[[-10.2 -10.5  69.1   2.7  42.8]
 [ -8.5 -21.7  71.8  27.6  34.8]
 [ 12.9  -7.9 -38.5  61.8  30.3]
 [ -9.6 -42.7  15.7  17.5  38.3]
 [ -9.0 -43.2  49.3  39.8  43.5]
 [ 12.1   9.9  13.7  62.4  41.0]]
->
[[ 41.0  62.4  13.7   9.9  12.1]
 [ 43.5  39.8  49.3 -43.2  -9.0]
 [ 38.3  17.5  15.7 -42.7  -9.6]
 [ 30.3  61.8 -38.5  -7.9  12.9]
 [ 34.8  27.6  71.8 -21.7  -8.5]
 [ 42.8   2.7  69.1 -10.5 -10.2]]

[[ 11.2   5.4   1.8   3.2   5.8  18.0  -0.3]
 [-66.7  21.7 -30.1 -45.2  -3.9  57.4   9.9]]
->
[[  9.9  57.4  -3.9 -45.2 -30.1  21.7 -66.7]
 [ -0.3  18.0   5.8   3.2   1.8   5.4  11.2]]

[[ 47.0  11.9  46.9]
 [-20.8  72.5  75.9]]
->
[[ 75.9  72.5 -20.8]
 [ 46.9  11.9  47.0]]

[[ 16.9 -35.9 -43.5  18.1   2.7  13.8  -0.3  -0.6 -28.5 -29.8 -60.0 -10.0
    6.3 -41.5 -31.1]
 [ 39.9  70.3  49.1  41.9  -7.6  61.2   1.4 -37.8  21.1  -1.5  56.8  -7.2
   37.6  28.3  18.7]
 [-38.1   3.8  23.7 -40.6   4.2 -48.2   4.4  12.6  25.5  37.8  40.1  16.8
  -25.3  36.0  30.3]
 [  6.0  56.3  52.0   8.4 -22.8  28.8 -20.1   7.6  19.4  10.9  61.6  -4.0
    9.4  35.0  18.8]]
->
[[ 18.8  35.0   9.4  -4.0  61.6  10.9  19.4   7.6 -20.1  28.8 -22.8   8.4
   52.0  56.3   6.0]
 [ 30.3  36.0 -25.3  16.8  40.1  37.8  25.5  12.6   4.4 -48.2   4.2 -40.6
   23.7   3.8 -38.1]
 [ 18.7  28.3  37.6  -7.2  56.8  -1.5  21.1 -37.8   1.4  61.2  -7.6  41.9
   49.1  70.3  39.9]
 [-31.1 -41.5   6.3 -10.0 -60.0 -29.8 -28.5  -0.6  -0.3  13.8   2.7  18.1
  -43.5 -35.9  16.9]]

[[ -7.5 -30.5  37.5  27.1]
 [ 20.9  -8.6  36.8 -27.7]
 [ 76.1  38.8 -30.6   9.4]
 [ 12.0   2.8  -3.9   4.7]]
->
[[  4.7  -3.9   2.8  12.0]
 [  9.4 -30.6  38.8  76.1]
 [-27.7  36.8  -8.6  20.9]
 [ 27.1  37.5 -30.5  -7.5]]

[[-56.5  31.6 -22.6  -2.0  12.2 -19.9  -7.3  24.1]
 [ 47.8  54.7  24.7 -79.3  40.9 -17.8 -44.8 -19.9]
 [ 50.2 -44.8  17.2  45.4 -17.9  26.5   5.8   2.4]
 [ 37.0  -7.5  28.7 -38.4 -23.3  49.0 -42.3 -79.0]]
->
[[-79.0 -42.3  49.0 -23.3 -38.4  28.7  -7.5  37.0]
 [  2.4   5.8  26.5 -17.9  45.4  17.2 -44.8  50.2]
 [-19.9 -44.8 -17.8  40.9 -79.3  24.7  54.7  47.8]
 [ 24.1  -7.3 -19.9  12.2  -2.0 -22.6  31.6 -56.5]]

[[ -1.1  14.0  16.2  68.3 -21.1  -9.2 -17.2  16.9  58.3]
 [ -1.3  -2.7  -7.2 -32.2  41.0  10.7  50.5  -5.7 -26.4]]
->
[[-26.4  -5.7  50.5  10.7  41.0 -32.2  -7.2  -2.7  -1.3]
 [ 58.3  16.9 -17.2  -9.2 -21.1  68.3  16.2  14.0  -1.1]]
